Here is a tiny trained network, its code and every weight. The questions are about switching its units off for an input and a class, where a switched-off unit gives its printed mean instead of its output.

import numpy as np


def w(rows, s, z=0):
    codes = np.array(rows[::2]) - 128.0
    scale = np.full(codes.shape[1], s)
    scale[-1] = z or s
    return codes * scale


def norm(h):
    return h / np.sqrt((h * h).mean(-1, keepdims=True) + 1e-5)


def f(y):
    return y / 2 * (1 + np.tanh(0.7978845608 * (y + 0.044715 * y**3)))


def log_softmax(a):
    a = a - a.max(-1, keepdims=True)
    return a - np.log(np.exp(a).sum(-1, keepdims=True))


def net(x, mask):
    res = np.array(x, float).reshape(1, 2) / 4 @ E
    u = 0
    for l in range(4):
        y = f(norm(res) @ A[l][:, :-1].T + A[l][:, -1])
        res = res + np.where(mask[u : u + 8], y, B[l][:, -1]) @ B[l][:, :-1]
        u += 8
    return log_softmax(norm(res)[-1] @ U[:, :-1].T + U[:, -1])


A, B = {}, {}
E = w([
[15,217,136,219,164,230,133,203,51],'x0',
[136,197,3,213,70,41,58,122,124],'x1',
],0.0024)
A[0] = w([
[116,122,124,124,131,123,127,134,135,128],'0.n1',
[109,92,159,89,199,151,179,135,144,38],'0.n2',
[111,113,144,111,184,124,134,146,140,3],'0.n3',
[135,112,129,112,103,119,101,130,135,114],'0.n4',
[152,222,31,204,24,44,14,125,108,134],'0.n5',
[230,63,123,41,66,67,116,56,205,101],'0.n6',
[119,121,108,117,153,124,121,133,138,113],'0.n7',
[15,197,130,185,157,206,90,248,26,119],'0.n8',
],0.0017,0.004)
B[0] = w([
[126,128,131,131,127,127,125,125,128,128],'0.n1',
[123,185,121,103,26,90,22,172,76,76],'0.n2',
[152,191,131,113,2,101,32,140,73,36],'0.n3',
[135,138,132,138,131,140,128,126,126,117],'0.n4',
[89,100,173,43,147,136,141,163,123,253],'0.n5',
[145,153,141,207,181,184,178,118,125,232],'0.n6',
[133,137,134,128,110,132,114,126,124,110],'0.n7',
[222,108,126,146,142,139,174,69,172,215],'0.n8',
],0.0034,0.0016)
A[1] = w([
[128,174,74,154,80,67,65,133,112,76],'1.n1',
[166,124,178,130,122,165,148,117,107,86],'1.n2',
[112,172,91,133,1,81,80,147,101,4],'1.n3',
[122,186,68,157,67,60,52,129,114,93],'1.n4',
[128,155,119,150,107,123,90,122,119,16],'1.n5',
[123,125,131,132,129,126,126,126,131,127],'1.n6',
[161,92,124,57,113,76,123,118,144,34],'1.n7',
[128,98,151,122,198,146,197,123,152,161],'1.n8',
],0.0038,0.0025)
B[1] = w([
[65,58,173,10,215,123,196,189,137,134],'1.n1',
[94,144,93,112,156,66,132,167,136,146],'1.n2',
[89,117,145,89,166,129,161,159,114,119],'1.n3',
[41,59,132,10,226,98,207,201,144,146],'1.n4',
[163,103,237,82,191,160,255,150,91,95],'1.n5',
[127,129,125,126,125,131,133,125,127,128],'1.n6',
[153,222,141,226,181,253,143,109,119,144],'1.n7',
[82,135,69,128,81,81,35,145,124,254],'1.n8',
],0.0029,0.004)
A[2] = w([
[129,127,129,130,128,127,128,130,128,128],'2.n1',
[160,98,136,77,89,76,114,122,135,84],'2.n2',
[126,129,131,129,126,126,128,129,131,127],'2.n3',
[108,90,252,33,122,191,118,136,115,49],'2.n4',
[205,151,156,127,97,107,168,129,99,6],'2.n5',
[138,151,147,124,121,116,145,150,95,2],'2.n6',
[104,197,145,173,132,172,157,170,72,94],'2.n7',
[131,130,126,131,133,125,122,132,131,122],'2.n8',
],0.0039,0.0024)
B[2] = w([
[129,130,128,127,129,128,127,128,127,127],'2.n1',
[131,213,136,211,166,212,139,129,119,161],'2.n2',
[128,128,125,127,128,129,128,128,128,127],'2.n3',
[83,131,1,80,223,8,204,192,159,253],'2.n4',
[163,132,74,172,123,102,179,107,150,52],'2.n5',
[168,123,73,166,134,95,194,108,160,43],'2.n6',
[253,144,151,174,155,135,112,25,202,156],'2.n7',
[128,138,134,115,130,133,126,124,121,128],'2.n8',
],0.0038,0.0017)
A[3] = w([
[221,132,145,140,84,119,161,93,124,7],'3.n1',
[110,151,107,111,149,66,193,175,102,63],'3.n2',
[173,126,136,127,101,119,147,106,131,43],'3.n3',
[132,121,142,124,136,135,127,126,132,114],'3.n4',
[253,111,139,117,123,105,145,89,143,87],'3.n5',
[161,103,132,99,114,98,136,106,143,124],'3.n6',
[125,131,124,136,61,126,86,131,114,85],'3.n7',
[147,179,154,197,129,184,161,127,106,12],'3.n8',
],0.0069,0.0014)
B[3] = w([
[136,131,128,174,157,157,143,111,202,177],'3.n1',
[46,19,187,21,216,97,135,186,203,254],'3.n2',
[109,124,113,160,125,148,140,134,141,123],'3.n3',
[103,127,53,155,107,123,133,140,127,127],'3.n4',
[117,232,131,252,213,248,59,97,163,241],'3.n5',
[72,169,126,167,148,163,99,149,78,163],'3.n6',
[75,152,178,69,99,117,68,109,36,171],'3.n7',
[158,193,101,226,202,196,30,47,223,170],'3.n8',
],0.003)
U = w([
[148,165,119,207,154,183,111,94,161,192],'0',
[93,78,121,59,161,95,170,172,151,180],'1',
[115,133,135,101,22,107,79,113,37,170],'2',
[215,122,134,138,8,119,240,140,111,14],'3',
[212,126,139,131,51,125,233,132,70,17],'4',
[184,129,136,139,39,125,249,129,79,2],'5',
[199,121,133,144,29,114,225,134,106,15],'6',
[179,125,132,140,51,117,207,131,103,33],'7',
],0.014,0.004)

Each question gives the input, the list of numbers given to net, and the class t.
The units are the neurons (one row each of A and B). Each row of codes is followed by its name. A weight is (code - 128) times the scale printed after its matrix; where a second scale follows, it is the last column's (A, B and U).
mask holds one flag per neuron, layer by layer. A switched-off neuron (its flag False) gives its mean, the last column of its row in B, instead of its output. The means were averaged over made-up inputs and are rounded, as every weight is.
A unit's drop is (log p(t) with every unit on - log p(t) with that unit switched off) / (log p(t) with every unit on - log p(t) with every unit switched off).
top k neurons: the k neurons with the biggest drops, biggest first
top k neurons in layer l: the k neurons of layer l with the biggest drops, biggest first
drop when u is switched off: that unit's drop, to one decimal
input [1,-2], class 2: top neuron	2.n4
input [3,-2], class 2: top 2 neurons in layer 0	0.n6, 0.n8
input [5,6], class 1: top 3 neurons	1.n4, 0.n6, 1.n1
input [-5,-5], class 0: top 2 neurons	0.n5, 1.n4
input [3,3], class 2: top 2 neurons	1.n7, 0.n6
input [3,2], class 2: top 2 neurons	0.n6, 0.n8
input [3,-1], class 2: top 2 neurons	0.n6, 1.n8
input [-7,-7], class 0: top 3 neurons	0.n5, 3.n5, 1.n4
input [2,3], class 2: top 2 neurons	0.n5, 2.n4
input [1,0], class 2: top 2 neurons	2.n7, 1.n8
input [3,0], class 2: top 2 neurons in layer 1	1.n7, 1.n8
input [-6,8], class 1: top 2 neurons	1.n4, 0.n8
input [0,-1], class 2: drop when 0.n7 is switched off	0.0
input [-6,5], class 0: drop when 2.n4 is switched off	1.2
input [1,1], class 2: top neuron	2.n4
input [-2,0], class 2: drop when 2.n4 is switched off	0.1
